Here is a tiny trained network, its code and every weight. The questions are about switching its units off for an input and a class, where a switched-off unit gives its printed mean instead of its output.

import numpy as np


def w(rows, s, z=0):
    codes = np.array(rows[::2]) - 128.0
    scale = np.full(codes.shape[1], s)
    scale[-1] = z or s
    return codes * scale


def norm(h):
    return h / np.sqrt((h * h).mean(-1, keepdims=True) + 1e-5)


def f(y):
    return y / 2 * (1 + np.tanh(0.7978845608 * (y + 0.044715 * y**3)))


def log_softmax(a):
    a = a - a.max(-1, keepdims=True)
    return a - np.log(np.exp(a).sum(-1, keepdims=True))


def net(x, mask):
    res = np.array(x, float).reshape(1, 7) / 4 @ E
    u = 0
    for l in range(2):
        y = f(norm(res) @ A[l][:, :-1].T + A[l][:, -1])
        res = res + np.where(mask[u : u + 8], y, B[l][:, -1]) @ B[l][:, :-1]
        u += 8
    return log_softmax(norm(res)[-1] @ U[:, :-1].T + U[:, -1])


A, B = {}, {}
E = w([
[101,9,64,131,104,184,128,147],'x0',
[131,128,127,125,130,129,128,131],'x1',
[111,118,111,56,117,95,148,73],'x2',
[123,126,132,128,126,127,125,129],'x3',
[137,127,126,124,118,121,118,135],'x4',
[172,14,171,147,106,190,101,87],'x5',
[125,128,127,126,140,131,115,126],'x6',
],0.016)
A[0] = w([
[142,118,185,164,106,130,91,119,84],'0.n1',
[126,121,133,2,101,116,131,42,125],'0.n2',
[88,103,64,39,100,92,142,47,49],'0.n3',
[83,116,73,116,103,99,123,104,2],'0.n4',
[141,114,164,60,114,131,134,59,17],'0.n5',
[55,121,19,107,108,158,129,187,41],'0.n6',
[201,121,216,113,130,144,109,55,34],'0.n7',
[119,159,77,170,147,143,117,174,118],'0.n8',
],0.012,0.0085)
B[0] = w([
[166,162,133,91,179,160,173,157,168],'0.n1',
[118,77,138,139,96,43,138,58,255],'0.n2',
[188,204,32,99,204,143,148,114,224],'0.n3',
[181,76,9,139,162,98,125,145,134],'0.n4',
[148,94,141,197,86,19,74,104,159],'0.n5',
[163,70,143,165,194,48,172,165,233],'0.n6',
[165,117,186,176,191,79,181,167,209],'0.n7',
[107,118,168,167,91,80,120,86,201],'0.n8',
],0.013,0.0071)
A[1] = w([
[137,54,110,120,95,192,132,84,109],'1.n1',
[127,123,162,127,153,121,144,154,68],'1.n2',
[110,193,151,126,124,99,137,130,97],'1.n3',
[98,154,120,140,94,110,135,58,132],'1.n4',
[102,135,167,124,119,175,141,173,233],'1.n5',
[66,92,129,138,131,147,155,210,104],'1.n6',
[143,103,119,157,118,109,114,124,91],'1.n7',
[122,110,84,7,125,96,153,60,254],'1.n8',
],0.017,0.006)
B[1] = w([
[73,252,90,95,93,146,62,135,188],'1.n1',
[118,151,128,121,75,173,190,110,154],'1.n2',
[106,36,54,121,94,197,67,91,193],'1.n3',
[171,126,135,164,73,189,84,142,176],'1.n4',
[187,156,37,94,147,100,154,116,177],'1.n5',
[150,114,133,197,93,82,119,65,173],'1.n6',
[67,186,165,138,130,119,126,105,159],'1.n7',
[51,117,237,61,120,204,132,204,254],'1.n8',
],0.011)
U = w([
[136,187,22,190,69,185,45,103,178],'0',
[111,88,173,224,106,6,151,96,253],'1',
[28,142,180,52,72,187,78,128,80],'2',
[91,93,80,73,215,106,205,193,37],'3',
[229,181,160,162,195,158,210,152,48],'4',
],0.019,0.0047)

Each question gives the input, the list of numbers given to net, and the class t.
The units are the neurons (one row each of A and B). Each row of codes is followed by its name. A weight is (code - 128) times the scale printed after its matrix; where a second scale follows, it is the last column's (A, B and U).
mask holds one flag per neuron, layer by layer. A switched-off neuron (its flag False) gives its mean, the last column of its row in B, instead of its output. The means were averaged over made-up inputs and are rounded, as every weight is.
A unit's drop is (log p(t) with every unit on - log p(t) with that unit switched off) / (log p(t) with every unit on - log p(t) with every unit switched off).
The circuit of an input: a set's keep is (log p(t) with only the set's units on - log p(t) with every unit switched off) / (log p(t) with every unit on - log p(t) with every unit switched off). Starting from the 12 units with the biggest drops (on a tie, the unit counted first), units are removed one at a time, each time the one whose removal leaves the highest keep (on an exact tie, the one counted first), for as long as the keep stays at least 0.8.
circuit, biggest first: the units of the circuit, biggest drop first
top k neurons: the k neurons with the biggest drops, biggest first
top k neurons in layer l: the k neurons of layer l with the biggest drops, biggest first
drop of u: that unit's drop, to one decimal
input [-2,-5,5,4,6,-4,4], class 2: circuit, biggest first	[1.n8]
input [1,-7,-6,7,-7,8,6], class 0: top 3 neurons	[1.n1, 0.n6, 1.n8]
input [0,-5,-3,-4,4,-1,-5], class 0: top 4 neurons	[0.n6, 1.n8, 0.n2, 0.n7]
input [0,-4,0,-8,4,-1,-3], class 0: circuit, biggest first	[0.n2, 1.n8]
input [-7,-2,-4,3,7,-5,-4], class 0: top 2 neurons	[1.n8, 1.n3]
input [8,3,-5,-2,8,0,2], class 1: top 3 neurons in layer 1	[1.n6, 1.n3, 1.n4]
input [0,-7,7,-5,3,0,-2], class 2: top 4 neurons in layer 0	[0.n6, 0.n7, 0.n3, 0.n2]
input [7,-6,-2,3,-1,1,-7], class 0: top 2 neurons	[1.n1, 0.n7]
input [-6,1,-3,0,-6,-8,-1], class 0: top 2 neurons in layer 1	[1.n8, 1.n3]
input [-7,5,-6,-8,0,-5,1], class 0: top 2 neurons	[1.n3, 1.n8]
input [-7,-5,-6,-3,-3,-6,-7], class 0: top 2 neurons in layer 1	[1.n3, 1.n8]
input [4,3,6,1,-2,3,-4], class 2: drop of 1.n8	1.7
input [-6,-7,-5,-7,-8,-7,2], class 0: drop of 1.n8	0.1
input [0,0,-8,-4,-7,-8,4], class 0: circuit, biggest first	[1.n3]
input [2,5,-3,-2,-1,-8,-7], class 1: drop of 0.n6	0.4
